Below is a small trained network, with its code and all its weights. Each question gives an input and a target symbol and asks what happens when units are switched off, that is, made to give their printed mean instead of their output.

import numpy as np


def w(rows, s, z=0):
    codes = np.array(rows[::2]) - 128.0
    scale = np.full(codes.shape[1], s)
    scale[-1] = z or s
    return codes * scale


def f(y):
    return y / 2 * (1 + np.tanh(0.7978845608 * (y + 0.044715 * y**3)))


def softmax(a):
    e = np.exp(a - a.max(-1, keepdims=True))
    return e / e.sum(-1, keepdims=True)


def log_softmax(a):
    a = a - a.max(-1, keepdims=True)
    return a - np.log(np.exp(a).sum(-1, keepdims=True))


def net(x, mask):
    ids = ['αγεζηθλμξπστφψω'.index(c) for c in x.split()]
    T = len(ids)
    res = E[ids] + P[:T]
    u = 0
    for l in range(2):
        r = res
        for j in range(2):
            rows = slice(2 * j, 2 * j + 2)
            q, k, v = (r @ M[l][rows].T for M in (Q, K, V))
            z = softmax(np.where(np.tri(T) > 0, q @ k.T / 2**0.5, -1e9)) @ v
            o = O[l][rows]
            res = res + np.where(mask[u + j], z, o[:, -1]) @ o[:, :-1]
        u += 2
        y = f(res @ A[l][:, :-1].T + A[l][:, -1])
        res = res + np.where(mask[u : u + 16], y, B[l][:, -1]) @ B[l][:, :-1]
        u += 16
    return log_softmax(res[-1] @ U[:, :-1].T + U[:, -1])


Q, K, V, O, A, B = {}, {}, {}, {}, {}, {}
E = w([
[40,95,98,169,196],'α',
[32,44,115,210,115],'γ',
[11,65,98,187,94],'ε',
[80,112,4,110,145],'ζ',
[64,179,218,194,93],'η',
[180,152,151,106,130],'θ',
[57,53,113,182,168],'λ',
[186,198,148,189,235],'μ',
[169,248,55,130,171],'ξ',
[56,123,165,116,200],'π',
[141,162,29,171,200],'σ',
[238,129,200,138,123],'τ',
[152,123,123,106,89],'φ',
[78,155,48,28,104],'ψ',
[240,107,162,144,122],'ω',
],0.014)
P = w([
[151,40,205,78,151],'0',
[87,210,176,254,126],'1',
[77,192,183,229,156],'2',
[134,148,146,196,97],'3',
[129,176,132,168,125],'4',
[123,180,139,148,142],'5',
[99,174,161,149,169],'6',
[75,142,153,174,150],'7',
[132,162,136,89,156],'8',
[116,167,155,137,136],'9',
[93,203,142,176,146],'10',
],0.006)
Q[0] = w([
[229,85,235,140,100],'0.h1',
[203,85,41,103,121],'0.h1',
[30,254,87,142,184],'0.h2',
[85,128,178,106,94],'0.h2',
],0.0072)
K[0] = w([
[97,145,188,228,108],'0.h1',
[81,192,76,95,132],'0.h1',
[186,2,130,50,156],'0.h2',
[195,210,196,117,111],'0.h2',
],0.008)
V[0] = w([
[154,125,200,58,53],'0.h1',
[56,110,9,139,78],'0.h1',
[24,210,176,190,103],'0.h2',
[253,132,113,176,201],'0.h2',
],0.0062)
O[0] = w([
[45,191,166,145,61,57],'0.h1',
[117,83,168,12,130,126],'0.h1',
[145,171,215,120,128,252],'0.h2',
[160,112,90,169,134,93],'0.h2',
],0.011,0.003)
A[0] = w([
[137,63,164,110,196,98],'0.n1',
[158,114,217,142,131,178],'0.n2',
[46,1,184,159,57,232],'0.n3',
[66,109,40,150,171,135],'0.n4',
[108,81,164,182,236,165],'0.n5',
[179,172,160,173,111,174],'0.n6',
[159,130,150,86,213,97],'0.n7',
[176,154,220,92,142,68],'0.n8',
[205,68,145,155,183,120],'0.n9',
[204,209,47,115,201,5],'0.n10',
[80,130,72,27,100,117],'0.n11',
[247,130,234,108,88,194],'0.n12',
[224,116,156,161,85,201],'0.n13',
[165,143,175,67,165,171],'0.n14',
[45,95,163,142,204,89],'0.n15',
[117,106,180,90,95,47],'0.n16',
],0.0067,0.0019)
B[0] = w([
[169,140,94,93,186,146],'0.n1',
[91,173,56,182,57,226],'0.n2',
[155,217,156,86,254,196],'0.n3',
[170,67,187,81,69,176],'0.n4',
[210,168,69,66,103,218],'0.n5',
[114,132,90,153,161,255],'0.n6',
[156,92,117,145,152,166],'0.n7',
[128,121,68,211,113,194],'0.n8',
[164,110,63,159,107,156],'0.n9',
[165,115,161,149,157,178],'0.n10',
[39,84,159,195,146,212],'0.n11',
[27,156,90,117,129,223],'0.n12',
[56,90,78,135,155,176],'0.n13',
[89,55,158,193,138,175],'0.n14',
[168,166,72,65,112,185],'0.n15',
[102,179,131,159,138,132],'0.n16',
],0.0057,0.0044)
Q[1] = w([
[38,225,25,131,197],'1.h1',
[161,213,68,2,200],'1.h1',
[192,165,74,159,248],'1.h2',
[182,64,126,137,37],'1.h2',
],0.0057)
K[1] = w([
[3,79,91,144,231],'1.h1',
[86,156,136,140,93],'1.h1',
[76,90,124,131,124],'1.h2',
[104,171,119,208,148],'1.h2',
],0.0074)
V[1] = w([
[12,111,95,87,139],'1.h1',
[195,92,50,83,147],'1.h1',
[180,143,197,197,59],'1.h2',
[13,3,7,224,125],'1.h2',
],0.0063)
O[1] = w([
[217,93,213,233,64,243],'1.h1',
[170,255,119,102,47,8],'1.h1',
[29,126,95,134,163,2],'1.h2',
[99,46,55,223,54,241],'1.h2',
],0.0071,0.0031)
A[1] = w([
[219,113,195,202,146,150],'1.n1',
[43,73,92,46,97,63],'1.n2',
[94,111,21,146,108,215],'1.n3',
[124,77,81,156,176,213],'1.n4',
[173,121,103,95,74,178],'1.n5',
[50,90,127,223,73,104],'1.n6',
[171,55,117,139,141,129],'1.n7',
[178,191,73,149,217,184],'1.n8',
[88,51,103,131,121,202],'1.n9',
[117,158,157,189,151,224],'1.n10',
[132,64,148,96,227,244],'1.n11',
[254,13,75,75,211,201],'1.n12',
[80,68,128,151,238,166],'1.n13',
[155,71,89,207,96,239],'1.n14',
[165,216,205,46,188,252],'1.n15',
[83,126,139,159,204,39],'1.n16',
],0.0076,0.0035)
B[1] = w([
[39,53,139,27,85,217],'1.n1',
[88,76,68,244,68,158],'1.n2',
[140,95,198,111,166,185],'1.n3',
[101,177,189,130,152,198],'1.n4',
[254,181,130,154,53,142],'1.n5',
[174,99,122,103,188,245],'1.n6',
[166,136,97,90,40,169],'1.n7',
[12,106,80,45,71,195],'1.n8',
[204,181,196,163,147,184],'1.n9',
[66,139,94,53,139,242],'1.n10',
[77,203,166,166,70,211],'1.n11',
[101,192,127,155,92,254],'1.n12',
[144,253,113,130,88,226],'1.n13',
[67,124,177,179,163,234],'1.n14',
[251,84,157,108,236,166],'1.n15',
[172,155,102,98,72,170],'1.n16',
],0.0047,0.0089)
U = w([
[231,175,132,167,144,66],'α',
[182,126,167,115,160,104],'γ',
[179,113,207,125,171,85],'ε',
[199,144,149,186,6,212],'ζ',
[70,176,204,154,121,181],'η',
[151,104,124,150,149,40],'θ',
[194,148,129,119,127,108],'λ',
[72,99,23,92,78,184],'μ',
[159,134,83,100,133,190],'ξ',
[162,128,139,103,157,134],'π',
[172,161,88,130,82,43],'σ',
[152,101,114,235,158,3],'τ',
[133,93,134,122,140,61],'φ',
[54,2,224,88,86,116],'ψ',
[194,97,90,240,162,110],'ω',
],0.0055,0.0039)

Each question gives the input, a string of symbols that net reads in full, and the target symbol t.
The units are the heads (2 rows each of Q, K, V and O) and the neurons (one row each of A and B). Each row of codes is followed by its name. A weight is (code - 128) times the scale printed after its matrix; where a second scale follows, it is the last column's (O, A, B and U).
mask holds one flag per unit, layer by layer, with each layer's heads first. A switched-off unit (its flag False) gives its mean, the last column of its rows in O or B, instead of its output. The means were averaged over made-up inputs and are rounded, as every weight is.
A unit's drop is (log p(t) with every unit on - log p(t) with that unit switched off) / (log p(t) with every unit on - log p(t) with every unit switched off).
The circuit of an input: a set's keep is (log p(t) with only the set's units on - log p(t) with every unit switched off) / (log p(t) with every unit on - log p(t) with every unit switched off). Starting from the 12 units with the biggest drops (on a tie, the unit counted first), units are removed one at a time, each time the one whose removal leaves the highest keep (on an exact tie, the one counted first), for as long as the keep stays at least 0.8.
circuit, biggest first: the units of the circuit, biggest drop first
most important unit: the unit with the biggest drop
k most important neurons: the k neurons with the biggest drops, biggest first
k most important neurons of layer l: the k neurons of layer l with the biggest drops, biggest first
heads that matter: for each layer, one digit per head in row order, 1 if its drop is at least 0.15 and else 0, layers parted by /
input μ μ ω α, target μ: circuit, biggest first => 1.h1, 1.n8, 0.h1, 0.h2
input η η φ, target η: heads that matter => 11 / 11
input ζ ζ ζ ζ ζ η, target ζ: circuit, biggest first => 1.h1, 1.h2
input ζ ζ ω ε ζ ω λ, target ζ: most important unit => 1.h2
input ω ω ω, target ω: 2 most important neurons of layer 0 => 0.n13, 0.n3
input η ψ η ψ ψ, target ψ: circuit, biggest first => 0.h1, 1.h1
input ψ α ψ η ξ η ψ η, target ψ: 4 most important neurons => 1.n1, 0.n11, 1.n13, 0.n5
input ψ η η γ η η η η η ψ, target η: circuit, biggest first => 0.n11, 1.h2, 0.h1, 0.h2
input ψ ψ ζ, target ψ: heads that matter => 11 / 10
input ψ ψ ψ τ ε, target ψ: heads that matter => 11 / 11
input η π ζ α η η ζ, target η: heads that matter => 11 / 10
input ψ ζ η ω η, target ψ: 3 most important neurons => 1.n1, 0.n11, 1.n13
input η τ η ω τ, target η: heads that matter => 11 / 00
input ζ ζ ξ, target ζ: heads that matter => 11 / 11
input η φ ψ η η ζ ε η η η σ, target η: 3 most important neurons => 1.n11, 1.n12, 1.n4
input η η γ ξ, target η: heads that matter => 11 / 10
input ζ σ α, target ζ: 2 most important neurons => 0.n11, 1.n5
input μ η ω, target μ: heads that matter => 11 / 10
input η η ψ η η λ ψ, target η: 2 most important neurons => 1.n11, 1.n13
input ζ η η, target ζ: 2 most important neurons => 0.n11, 0.n1
input ζ μ ζ ω ζ, target ζ: most important neuron => 1.n5
input η μ ζ μ, target μ: 2 most important neurons => 1.n8, 1.n1
